Each row has a name. Each question is about the rows just above it.

Columns, left to right: C N U M V
[115 126 111 129 107] : <132>
[108 167 115  52 107] : <137>
[125  85 120  85  82] : <118>
[125  85 154 134 156] : <36>
[155 149 166 156 105] : <110>
Which column holds this, read top down? [111 115] | U
Which column holds this, read top down? [120 154] | U
Which column holds [ 52  85 134 156] top down? | M
[115 108 125 125] is in which column, read top down? | C
Which column holds this, read top down? [167  85  85] | N

Columns, left to right: W R S D Y K Q Z A H
[ 74  96 128 124 109 138 147 136 119  79] = <71>
[ 86  85 120 124 114 127 127 130 132  83] = <30>
[222  85 120 124 114 127 127 130 132  83] = <77>
[222  85 120 124 114 127 127 130 124  83] = <74>
The row with [222  85 120 124 114 127 127 130 124  83] is | <74>
Which column holds [ 86 222] top down? | W
The row with [ 74  96 128 124 109 138 147 136 119  79] is | <71>

Columns, left to right: J L X E F T P G B
[ 61 157 142 206 163  54 136 175  72] -> <127>
[ 68 162  40  52 169 229 108  73  42] -> <49>
[105  63 112 124  89 115 233 125  94] -> <78>
[42 94] is in which column, read top down? | B
[ 40 112] is in which column, read top down? | X

Columns, left to right: Fene ner Fenon rodo Gez Mavo dofez gapod Bepo kolur
[187 142 122  92 104  93 130 169 102 129] = <46>
[127 100 129 150 160 125 145 142 143 129] = <125>
[127 100 129 150 160  83 145 142 143 129] = <147>
[204 138 151 136 170 102 118 128 162 124] = <57>
[ 37  96 133 144 151 125 158  84 141 133] = <106>
Which column holds [127 127 204  37] top down? | Fene
Which column holds this, read top down? [118 158] | dofez

Columns, left to right: pona Kenid sigos Por Gomi
[164 188 125 226 104] = <58>
[151 140  96 147 104] = <12>
[164 188 125 226 120] = <31>
[151 164] is in which column, read top down? | pona
[140 188] is in which column, read top down? | Kenid
[104 120] is in which column, read top down? | Gomi
[188 140] is in which column, read top down? | Kenid

Columns, left to right: Detak Tav zabef Ziri
[176 159  48 109] -> <40>
[170 159  48 109] -> <116>
[176 150  48 109] -> <105>
Which row holds [176 159  48 109]? | <40>
Which column holds [176 170] top down? | Detak

Columns, left to right: bobol rimo lar faker Lugag Kivi nibis Gipak gira
[156 180 116  84  38 107  67 129 136]  <11>
[156 182 116  84  38 107  67 129 147]  <99>
[156 180 116  84  38  99  67 129 136]  <72>
[156 180 114  84  38 107  67 129 136]  <7>
[156 180 116  97  38 107  67 129 170]  <68>
[156 182 116  84  38 142  67 129 147]  <98>
[156 180 112  84  38 107  67 129 136]  <163>
Whose row is [156 180 116  97  38 107  67 129 170]? | <68>
Which column holds this, read top down? [136 136] | gira
[156 180 114  84  38 107  67 129 136] is in which row? | <7>
Whose row is [156 180 112  84  38 107  67 129 136]? | <163>
Which column holds this, read top down? [116 116 116 114 116 116] | lar

Columns, left to right: Sim Pofu luso bul Mazi Nubar Muvus
[179 192 153  24 171 186  91] = <133>
[179 192 153  24 171 186  93] = <50>
[224 151  34  21 173 106  92] = <138>
[ 64 159  67 181 200  59 156] = <5>
Which column holds this, read top down? [179 179 224] | Sim
Which column holds [153  34] top down? | luso
[192 151] is in which column, read top down? | Pofu

Columns, left to right: Baluf Zuf Fonib bovo Kabe kezav vifa
[121 181  82 231 118 118 109] = <70>
[ 29 128 106 158 116 117 124] = <117>
[170 109 124 100 161 147  92] = <111>
Which column holds [118 117] top down? | kezav
Which column holds [121  29] top down? | Baluf
Which column holds this, read top down? [106 124] | Fonib
Which column holds [117 147] top down? | kezav

Columns, left to right: Bir Fir Som tige paka
[ 76 108 110 124  88]  <25>
[ 76 108 110 217  80]  <59>
[129 165 174 166  96]  <86>
[132 186 195 107 116]  <52>
[124 217 166] is in which column, read top down? | tige
Which column holds this, read top down? [ 80  96 116] | paka
Which column holds [110 174 195] top down? | Som
[217 166 107] is in which column, read top down? | tige

Columns, left to right: Napid Kam fik genu dulo tesi
[136 126 124 138 223 219] -> <37>
[140 126 217 225 228 223] -> <109>
[139 124 125 145 225 220] -> <60>
Which column holds this, read top down? [126 126] | Kam
Which column holds [228 225] top down? | dulo

Columns, left to right: lovo rer repal mel togu riva
[179 129 122 186 135 174] = <27>
[147 113 122 214 155 156] = <107>
[143 110 122 217 157 153] = <101>
[177 129 122 187 135 174] = <63>
Which column holds this, read top down? [156 153 174] | riva
Which column holds this, read top down? [217 187] | mel
[179 147] is in which column, read top down? | lovo

Columns, left to right: voma buv vage tobo vifuf vagub pava
[ 71 136 120  58 153 156  99]  <96>
[ 71 136 120  58 157  89 103]  <51>
[107  99 178  34 192 107 192]  <56>
Which column holds this, read top down? [ 89 107] | vagub
[157 192] is in which column, read top down? | vifuf
Which column holds [156  89] top down? | vagub
Which column holds [58 58] top down? | tobo
Which column holds this, read top down? [ 99 103] | pava

Columns, left to right: zise rav des vetip
[160  73  53  74] = <18>
[160 100  53  74] = <85>
[138  93  52  63] = <4>
[143  91  51  65] = <23>
[93 91] is in which column, read top down? | rav
Which column holds this, read top down? [160 160] | zise
Which column holds this, read top down? [160 138] | zise
Which column holds this, read top down? [ 73 100  93] | rav
Which column holds [53 53 52] top down? | des
Which column holds this, read top down? [74 63] | vetip

